Below is a small trained network, with its code and all its weights. Each question gives an input and a class and asks what happens when units are switched off, that is, made to give their printed mean instead of their output.

import numpy as np


def w(rows, s, z=0):
    codes = np.array(rows[::2]) - 128.0
    scale = np.full(codes.shape[1], s)
    scale[-1] = z or s
    return codes * scale


def norm(h):
    return h / np.sqrt((h * h).mean(-1, keepdims=True) + 1e-5)


def f(y):
    return np.maximum(y, 0)


def log_softmax(a):
    a = a - a.max(-1, keepdims=True)
    return a - np.log(np.exp(a).sum(-1, keepdims=True))


def net(x, mask):
    res = np.array(x, float).reshape(1, 4) / 4 @ E
    u = 0
    for l in range(4):
        y = f(norm(res) @ A[l][:, :-1].T + A[l][:, -1])
        res = res + np.where(mask[u : u + 5], y, B[l][:, -1]) @ B[l][:, :-1]
        u += 5
    return log_softmax(norm(res)[-1] @ U[:, :-1].T + U[:, -1])


A, B = {}, {}
E = w([
[178,210,98,152,91,79,125,72,53],'x0',
[141,166,118,203,143,156,181,189,117],'x1',
[63,181,254,155,74,114,87,140,153],'x2',
[111,40,122,169,47,43,207,99,202],'x3',
],0.007)
A[0] = w([
[184,101,96,140,172,98,169,142,106,146],'0.n1',
[137,112,76,226,168,46,33,33,2,85],'0.n2',
[214,103,189,247,210,168,233,186,90,3],'0.n3',
[39,45,115,118,190,172,111,197,187,73],'0.n4',
[174,157,154,178,63,95,103,151,105,133],'0.n5',
],0.0061,0.0038)
B[0] = w([
[145,154,189,161,169,105,160,57,126,224],'0.n1',
[177,57,117,203,105,155,86,197,94,252],'0.n2',
[158,134,180,20,158,64,117,235,74,201],'0.n3',
[238,91,118,255,108,130,48,133,61,252],'0.n4',
[162,128,167,146,123,159,120,113,75,223],'0.n5',
],0.0084,0.0039)
A[1] = w([
[188,244,96,133,47,57,152,107,88,96],'1.n1',
[198,131,145,148,95,58,212,133,253,40],'1.n2',
[126,43,100,65,147,76,27,51,92,3],'1.n3',
[183,107,206,147,111,86,117,107,35,217],'1.n4',
[126,201,85,146,143,76,166,212,168,62],'1.n5',
],0.0062,0.0029)
B[1] = w([
[171,33,141,147,110,125,111,153,137,173],'1.n1',
[126,175,81,125,64,145,184,119,148,168],'1.n2',
[139,158,156,58,116,10,118,168,127,156],'1.n3',
[53,151,80,133,175,118,100,131,188,255],'1.n4',
[80,173,155,84,127,76,111,156,131,136],'1.n5',
],0.011,0.0099)
A[2] = w([
[168,153,110,170,66,99,167,232,53,8],'2.n1',
[155,167,139,159,203,128,69,202,84,94],'2.n2',
[178,199,154,40,158,220,63,88,147,150],'2.n3',
[19,182,255,164,27,143,61,131,133,51],'2.n4',
[156,108,51,82,241,102,178,43,109,53],'2.n5',
],0.0068,0.0016)
B[2] = w([
[125,150,128,95,108,138,91,176,120,172],'2.n1',
[86,84,127,90,64,109,139,51,178,255],'2.n2',
[178,164,72,159,68,154,189,104,158,174],'2.n3',
[168,89,140,125,160,102,195,128,33,228],'2.n4',
[68,111,254,147,167,224,214,138,25,176],'2.n5',
],0.0095,0.0076)
A[3] = w([
[160,207,134,67,86,255,93,82,123,180],'3.n1',
[219,86,156,170,122,144,47,150,119,146],'3.n2',
[160,177,137,37,113,54,123,212,108,104],'3.n3',
[159,160,232,164,195,72,162,76,84,7],'3.n4',
[21,163,104,202,157,61,179,55,191,116],'3.n5',
],0.008,0.0016)
B[3] = w([
[116,194,102,159,62,71,191,180,209,219],'3.n1',
[214,2,106,178,100,93,76,137,131,240],'3.n2',
[117,196,214,39,189,72,46,191,153,210],'3.n3',
[132,114,101,93,202,220,209,122,64,241],'3.n4',
[136,220,87,73,168,254,85,116,175,254],'3.n5',
],0.0086,0.0046)
U = w([
[186,60,107,194,96,106,68,164,100,167],'0',
[109,128,143,98,184,173,242,133,7,144],'1',
[110,172,169,31,166,28,96,205,128,161],'2',
[112,224,50,131,52,129,195,142,219,137],'3',
[64,162,109,103,199,181,54,117,160,135],'4',
[53,183,142,147,141,135,95,115,97,3],'5',
],0.013,0.0059)

Each question gives the input, the list of numbers given to net, and the class t.
The units are the neurons (one row each of A and B). Each row of codes is followed by its name. A weight is (code - 128) times the scale printed after its matrix; where a second scale follows, it is the last column's (A, B and U).
mask holds one flag per neuron, layer by layer. A switched-off neuron (its flag False) gives its mean, the last column of its row in B, instead of its output. The means were averaged over made-up inputs and are rounded, as every weight is.
A unit's drop is (log p(t) with every unit on - log p(t) with that unit switched off) / (log p(t) with every unit on - log p(t) with every unit switched off).
The circuit of an input: a set's keep is (log p(t) with only the set's units on - log p(t) with every unit switched off) / (log p(t) with every unit on - log p(t) with every unit switched off). Starting from the 12 units with the biggest drops (on a tie, the unit counted first), units are removed one at a time, each time the one whose removal leaves the highest keep (on an exact tie, the one counted first), for as long as the keep stays at least 0.8.
circuit, biggest first: the units of the circuit, biggest drop first
most important unit: the unit with the biggest drop
k most important neurons: the k neurons with the biggest drops, biggest first
top k neurons in layer l: the k neurons of layer l with the biggest drops, biggest first
input [7,5,1,6], class 0: most important unit	1.n1
input [5,-6,-4,-2], class 2: 3 most important neurons	1.n3; 0.n4; 0.n5
input [4,5,1,3], class 2: 3 most important neurons	0.n3; 0.n4; 2.n1
input [-4,-5,-5,-5], class 1: top 2 neurons in layer 2	2.n5; 2.n1
input [8,3,8,7], class 0: 2 most important neurons	1.n1; 2.n5
input [2,5,-7,-8], class 3: circuit, biggest first	3.n1; 2.n4
input [-6,0,0,-7], class 3: circuit, biggest first	3.n1; 2.n3
input [3,-8,1,7], class 2: top 2 neurons in layer 2	2.n2; 2.n3
input [-8,4,7,-3], class 0: top 2 neurons in layer 0	0.n4; 0.n1
input [-8,-8,-4,0], class 0: 2 most important neurons	0.n4; 3.n2
input [4,-2,-5,3], class 1: 3 most important neurons	2.n5; 0.n1; 0.n4
input [0,-6,2,-8], class 3: 3 most important neurons	2.n3; 3.n1; 0.n3
input [7,-6,2,-3], class 0: 2 most important neurons	0.n2; 0.n3
input [-4,-8,-1,3], class 2: circuit, biggest first	1.n3
input [6,3,8,1], class 1: 2 most important neurons	2.n4; 3.n4
input [-6,8,6,1], class 2: 2 most important neurons	0.n3; 0.n2
input [-6,5,6,4], class 0: 3 most important neurons	0.n4; 0.n1; 2.n5
input [6,-1,4,-8], class 3: 3 most important neurons	3.n1; 2.n3; 0.n4
input [-7,1,7,3], class 0: top 2 neurons in layer 1	1.n3; 1.n5
input [-8,6,-1,-7], class 0: top neuron in layer 1	1.n2
input [-4,6,0,6], class 2: top 3 neurons in layer 2	2.n1; 2.n2; 2.n3
